Below is a small trained network, with its code and all its weights. Each question gives an input and a target symbol and asks what happens when units are switched off, that is, made to give their printed mean instead of their output.

import numpy as np


def w(rows, s, z=0):
    codes = np.array(rows[::2]) - 128.0
    scale = np.full(codes.shape[1], s)
    scale[-1] = z or s
    return codes * scale


def norm(h):
    return h / np.sqrt((h * h).mean(-1, keepdims=True) + 1e-5)


def f(y):
    return np.maximum(y, 0)


def softmax(a):
    e = np.exp(a - a.max(-1, keepdims=True))
    return e / e.sum(-1, keepdims=True)


def log_softmax(a):
    a = a - a.max(-1, keepdims=True)
    return a - np.log(np.exp(a).sum(-1, keepdims=True))


def net(x, mask):
    ids = ['αβγεζηξπτω'.index(c) for c in x.split()]
    T = len(ids)
    res = E[ids] + P[:T]
    q, k, v = (norm(res) @ M[0].T for M in (Q, K, V))
    z = softmax(np.where(np.tri(T) > 0, q @ k.T / 4**0.5, -1e9)) @ v
    res = res + np.where(mask[0], z, O[0][:, -1]) @ O[0][:, :-1]
    y = f(norm(res) @ A[0][:, :-1].T + A[0][:, -1])
    res = res + np.where(mask[1:9], y, B[0][:, -1]) @ B[0][:, :-1]
    return log_softmax(norm(res)[-1] @ U[:, :-1].T + U[:, -1])


Q, K, V, O, A, B = {}, {}, {}, {}, {}, {}
E = w([
[116,189,108,117,161,151,64],'α',
[135,9,99,148,50,166,1],'β',
[133,196,85,110,136,148,107],'γ',
[119,109,206,171,111,132,126],'ε',
[94,52,164,194,205,49,204],'ζ',
[105,166,79,44,169,156,63],'η',
[106,106,222,124,119,144,123],'ξ',
[134,119,183,197,84,129,142],'π',
[108,76,65,187,182,60,116],'τ',
[129,222,121,131,160,152,96],'ω',
],0.0068)
P = w([
[132,124,137,101,82,94,163],'0',
[94,152,156,153,145,76,37],'1',
[100,143,127,171,157,159,64],'2',
[2,140,114,175,131,139,84],'3',
[149,112,139,145,145,139,104],'4',
[140,132,167,167,153,70,46],'5',
[106,136,122,181,164,181,88],'6',
[21,142,101,171,137,190,105],'7',
[171,112,132,121,146,157,133],'8',
[199,132,168,160,169,110,59],'9',
[157,144,129,181,188,207,86],'10',
[67,136,94,167,137,203,119],'11',
[153,116,124,154,147,162,115],'12',
],0.0053)
Q[0] = w([
[169,5,138,152,110,198,122],'H0',
[212,86,201,129,122,77,135],'H0',
[121,252,140,132,94,236,124],'H0',
[209,174,121,110,166,109,28],'H0',
],0.018)
K[0] = w([
[203,109,101,171,214,248,119],'H0',
[60,82,107,158,151,228,175],'H0',
[242,89,143,31,94,70,200],'H0',
[70,135,72,83,53,157,223],'H0',
],0.016)
V[0] = w([
[148,144,159,243,134,125,96],'H0',
[176,203,64,170,12,114,173],'H0',
[110,176,192,133,189,99,210],'H0',
[91,186,195,97,141,146,85],'H0',
],0.011)
O[0] = w([
[190,148,204,126,191,71,46,228],'H0',
[16,149,148,97,213,254,96,136],'H0',
[155,100,183,41,155,113,197,194],'H0',
[250,142,114,137,138,186,175,255],'H0',
],0.0077,0.0035)
A[0] = w([
[120,23,157,195,107,107,195,2],'N0',
[136,172,63,90,47,153,32,165],'N1',
[121,5,131,164,61,127,116,176],'N2',
[107,146,174,76,145,130,171,83],'N3',
[184,218,74,93,138,105,90,97],'N4',
[135,124,21,150,238,70,187,98],'N5',
[144,170,102,104,89,196,48,9],'N6',
[91,87,190,143,117,114,110,198],'N7',
],0.017,0.0033)
B[0] = w([
[90,229,149,192,242,156,127,187],'N0',
[190,161,184,69,152,185,128,224],'N1',
[116,3,71,66,163,143,68,196],'N2',
[198,145,98,128,120,94,98,223],'N3',
[40,152,88,114,95,149,124,254],'N4',
[106,43,198,162,118,68,36,210],'N5',
[135,78,125,199,114,42,163,242],'N6',
[94,114,131,107,81,140,199,216],'N7',
],0.018,0.0058)
U = w([
[105,215,23,129,109,117,56,180],'α',
[183,40,136,90,85,202,99,95],'β',
[137,83,138,231,71,112,192,166],'γ',
[187,156,137,88,57,38,156,252],'ε',
[93,102,184,102,241,52,147,29],'ζ',
[61,129,74,137,197,221,138,171],'η',
[228,176,67,145,211,112,154,95],'ξ',
[82,140,229,61,104,160,164,171],'π',
[2,58,98,111,56,90,92,19],'τ',
[197,200,202,142,97,198,78,108],'ω',
],0.0097,0.0025)

Each question gives the input, a string of symbols that net reads in full, and the target symbol t.
The units are the heads (4 rows each of Q, K, V and O) and the neurons (one row each of A and B). Each row of codes is followed by its name. A weight is (code - 128) times the scale printed after its matrix; where a second scale follows, it is the last column's (O, A, B and U).
mask holds one flag per unit, heads first, then neurons. A switched-off unit (its flag False) gives its mean, the last column of its rows in O or B, instead of its output. The means were averaged over made-up inputs and are rounded, as every weight is.
A unit's drop is (log p(t) with every unit on - log p(t) with that unit switched off) / (log p(t) with every unit on - log p(t) with every unit switched off).
The circuit of an input: a set's keep is (log p(t) with only the set's units on - log p(t) with every unit switched off) / (log p(t) with every unit on - log p(t) with every unit switched off). Starting from all 9 units, units are removed one at a time, each time the one whose removal leaves the highest keep (on an exact tie, the one counted first), for as long as the keep stays at least 0.8.
units of the circuit, in order: the units of the circuit, biggest drop first
unit that matters most: the unit with the biggest drop
top k neurons: the k neurons with the biggest drops, biggest first
input η π π ξ ζ γ γ, target β: units of the circuit, in order => (H0; N1; N5)
input β η η ω γ γ ω α γ α ω, target ω: top neuron => (N1)
input α γ γ ε α ω, target γ: units of the circuit, in order => (N6; H0)
input γ η α γ π π β τ ξ, target β: units of the circuit, in order => (H0; N1; N2)
input β β ζ ζ α, target ω: units of the circuit, in order => (H0; N1)
input ξ ω ξ ξ, target ω: top 2 neurons => (N6; N2)
input γ β ω ζ γ π α π ε, target α: units of the circuit, in order => (H0; N4; N1; N6)
input η ω ζ α ε α ζ β ω, target β: units of the circuit, in order => (H0; N1; N5)
input ζ ζ ξ ω β ξ ζ ε ε γ β η ε, target β: units of the circuit, in order => (H0; N1; N2; N0)
input η α τ ξ α, target β: units of the circuit, in order => (H0; N1; N2)
input ξ γ ω, target τ: top 2 neurons => (N4; N5)
input ε ζ ω ε, target ζ: units of the circuit, in order => (H0; N0; N2)
input ζ γ ξ τ π, target ξ: top 2 neurons => (N5; N0)
input γ ε ω ξ α π ε γ γ γ γ β α, target η: units of the circuit, in order => (H0)
input ω ζ ζ γ τ γ γ α ξ, target γ: top 2 neurons => (N2; N1)
input ξ γ ζ π γ π γ π γ, target τ: top 3 neurons => (N4; N5; N1)
input γ τ γ γ β ω β γ π β β α ξ, target β: top 2 neurons => (N1; N2)
input ζ γ ξ ζ η γ ω γ τ η β γ, target ε: units of the circuit, in order => (H0; N3)
input η ω η α ε, target η: top 2 neurons => (N0; N2)
input γ γ ζ ξ ζ ε, target ξ: top 3 neurons => (N0; N5; N6)
input ε τ γ α ω ε γ, target α: top 2 neurons => (N4; N3)
input γ γ γ γ γ ω γ η π η ξ, target π: top 3 neurons => (N7; N6; N5)
input α η γ ω β γ ξ γ β ω α α, target γ: units of the circuit, in order => (N6)
input β τ γ, target ω: top 2 neurons => (N1; N6)
input ε ω ζ ε τ τ γ α γ β η, target α: units of the circuit, in order => (H0; N4; N3; N2)
input ε γ ζ γ α α ε α γ ε γ ε ω, target α: top 3 neurons => (N4; N1; N3)
input π ω η ε γ ω η, target ζ: unit that matters most => H0
